Below is a small trained network, with its code and all its weights. Each question gives an input and a target symbol and asks what happens when units are switched off, that is, made to give their printed mean instead of their output.

import numpy as np


def w(rows, s, z=0):
    codes = np.array(rows[::2]) - 128.0
    scale = np.full(codes.shape[1], s)
    scale[-1] = z or s
    return codes * scale


def f(y):
    return np.maximum(y, 0)


def softmax(a):
    e = np.exp(a - a.max(-1, keepdims=True))
    return e / e.sum(-1, keepdims=True)


def log_softmax(a):
    a = a - a.max(-1, keepdims=True)
    return a - np.log(np.exp(a).sum(-1, keepdims=True))


def net(x, mask):
    ids = ['ΛΩβδξτ'.index(c) for c in x.split()]
    T = len(ids)
    res = E[ids] + P[:T]
    r = res
    for j in range(2):
        rows = slice(3 * j, 3 * j + 3)
        q, k, v = (r @ M[0][rows].T for M in (Q, K, V))
        z = softmax(np.where(np.tri(T) > 0, q @ k.T / 3**0.5, -1e9)) @ v
        o = O[0][rows]
        res = res + np.where(mask[j], z, o[:, -1]) @ o[:, :-1]
    y = f(res @ A[0][:, :-1].T + A[0][:, -1])
    res = res + np.where(mask[2:14], y, B[0][:, -1]) @ B[0][:, :-1]
    return log_softmax(res[-1] @ U[:, :-1].T + U[:, -1])


Q, K, V, O, A, B = {}, {}, {}, {}, {}, {}
E = w([
[150,219,162],'Λ',
[201,245,200],'Ω',
[139,204,115],'β',
[42,123,27],'δ',
[19,68,105],'ξ',
[102,88,200],'τ',
],0.011)
P = w([
[16,248,114],'0',
[59,158,145],'1',
[181,145,118],'2',
[54,120,143],'3',
[220,124,113],'4',
[62,86,160],'5',
[226,95,111],'6',
[68,58,183],'7',
[238,80,104],'8',
[81,158,164],'9',
],0.014)
Q[0] = w([
[248,61,76],'head 0',
[176,56,55],'head 0',
[71,103,181],'head 0',
[138,92,117],'head 1',
[30,202,169],'head 1',
[154,143,65],'head 1',
],0.014)
K[0] = w([
[176,16,146],'head 0',
[198,27,199],'head 0',
[118,255,152],'head 0',
[183,110,202],'head 1',
[30,254,176],'head 1',
[97,21,178],'head 1',
],0.0099)
V[0] = w([
[90,111,9],'head 0',
[128,151,183],'head 0',
[121,168,67],'head 0',
[64,69,192],'head 1',
[154,159,85],'head 1',
[190,175,90],'head 1',
],0.015)
O[0] = w([
[213,67,2,130],'head 0',
[61,156,161,202],'head 0',
[139,202,15,255],'head 0',
[136,17,201,34],'head 1',
[80,217,12,186],'head 1',
[100,234,57,190],'head 1',
],0.0078,0.0073)
A[0] = w([
[147,185,102,116],'neuron 0',
[119,172,167,127],'neuron 1',
[77,122,100,243],'neuron 2',
[69,170,178,93],'neuron 3',
[101,86,247,166],'neuron 4',
[142,141,108,141],'neuron 5',
[186,104,101,189],'neuron 6',
[142,89,142,255],'neuron 7',
[106,105,126,157],'neuron 8',
[137,132,70,158],'neuron 9',
[221,107,84,158],'neuron 10',
[64,97,111,105],'neuron 11',
],0.012,0.0077)
B[0] = w([
[131,116,96,253],'neuron 0',
[91,143,114,197],'neuron 1',
[183,105,209,218],'neuron 2',
[89,91,115,214],'neuron 3',
[175,254,127,147],'neuron 4',
[147,112,114,174],'neuron 5',
[58,50,167,174],'neuron 6',
[164,126,205,152],'neuron 7',
[162,114,118,136],'neuron 8',
[209,115,144,210],'neuron 9',
[35,32,116,194],'neuron 10',
[147,172,104,146],'neuron 11',
],0.008,0.017)
U = w([
[144,177,109,87],'Λ',
[35,181,122,124],'Ω',
[254,207,66,102],'β',
[145,124,47,22],'δ',
[143,103,200,252],'ξ',
[204,182,230,186],'τ',
],0.0062,0.0043)

Each question gives the input, a string of symbols that net reads in full, and the target symbol t.
The units are the heads (3 rows each of Q, K, V and O) and the neurons (one row each of A and B). Each row of codes is followed by its name. A weight is (code - 128) times the scale printed after its matrix; where a second scale follows, it is the last column's (O, A, B and U).
mask holds one flag per unit, heads first, then neurons. A switched-off unit (its flag False) gives its mean, the last column of its rows in O or B, instead of its output. The means were averaged over made-up inputs and are rounded, as every weight is.
A unit's drop is (log p(t) with every unit on - log p(t) with that unit switched off) / (log p(t) with every unit on - log p(t) with every unit switched off).
The circuit of an input: a set's keep is (log p(t) with only the set's units on - log p(t) with every unit switched off) / (log p(t) with every unit on - log p(t) with every unit switched off). Starting from the 12 units with the biggest drops (on a tie, the unit counted first), units are removed one at a time, each time the one whose removal leaves the highest keep (on an exact tie, the one counted first), for as long as the keep stays at least 0.8.
circuit, biggest first: the units of the circuit, biggest drop first
top k neurons: the k neurons with the biggest drops, biggest first
heads that matter: for each layer, one digit per head in row order, 1 if its drop is at least 0.15 and else 0, layers parted by /
drop when u is switched off: that unit's drop, to one decimal
input δ β Ω ξ, target δ: circuit, biggest first => (head 0)
input τ τ δ, target τ: top 3 neurons => (neuron 4; neuron 7; neuron 3)
input β ξ Λ, target ξ: circuit, biggest first => (head 1; head 0; neuron 10)
input Ω τ β, target τ: circuit, biggest first => (head 1; head 0; neuron 4)
input τ Ω β ξ ξ δ ξ, target ξ: circuit, biggest first => (head 1; head 0; neuron 6)
input β τ ξ β β, target ξ: circuit, biggest first => (head 1; head 0; neuron 10)
input τ Ω Λ Λ Ω Ω Ω Ω, target τ: circuit, biggest first => (head 1; neuron 4; head 0)
input δ Λ β β Λ β δ Λ, target δ: circuit, biggest first => (head 0; neuron 10)
input Ω Ω τ Λ β, target τ: top 2 neurons => (neuron 10; neuron 0)
input Λ ξ Ω Λ τ ξ Λ, target τ: circuit, biggest first => (head 0; head 1; neuron 4)
input τ β β Ω, target τ: heads that matter => 01
input δ ξ Ω Ω ξ Ω Ω Ω ξ β, target δ: heads that matter => 10
input τ Ω Ω β Ω δ δ Ω ξ ξ, target τ: heads that matter => 01
input ξ ξ β β, target ξ: circuit, biggest first => (head 1)
input β Ω β δ Ω, target δ: drop when neuron 2 is switched off => 0.1
input δ Λ Ω δ β Ω Λ δ ξ Ω, target δ: drop when head 0 is switched off => 1.0
input τ ξ β τ, target τ: drop when neuron 4 is switched off => 0.4
input ξ δ δ, target ξ: top 2 neurons => (neuron 6; neuron 10)
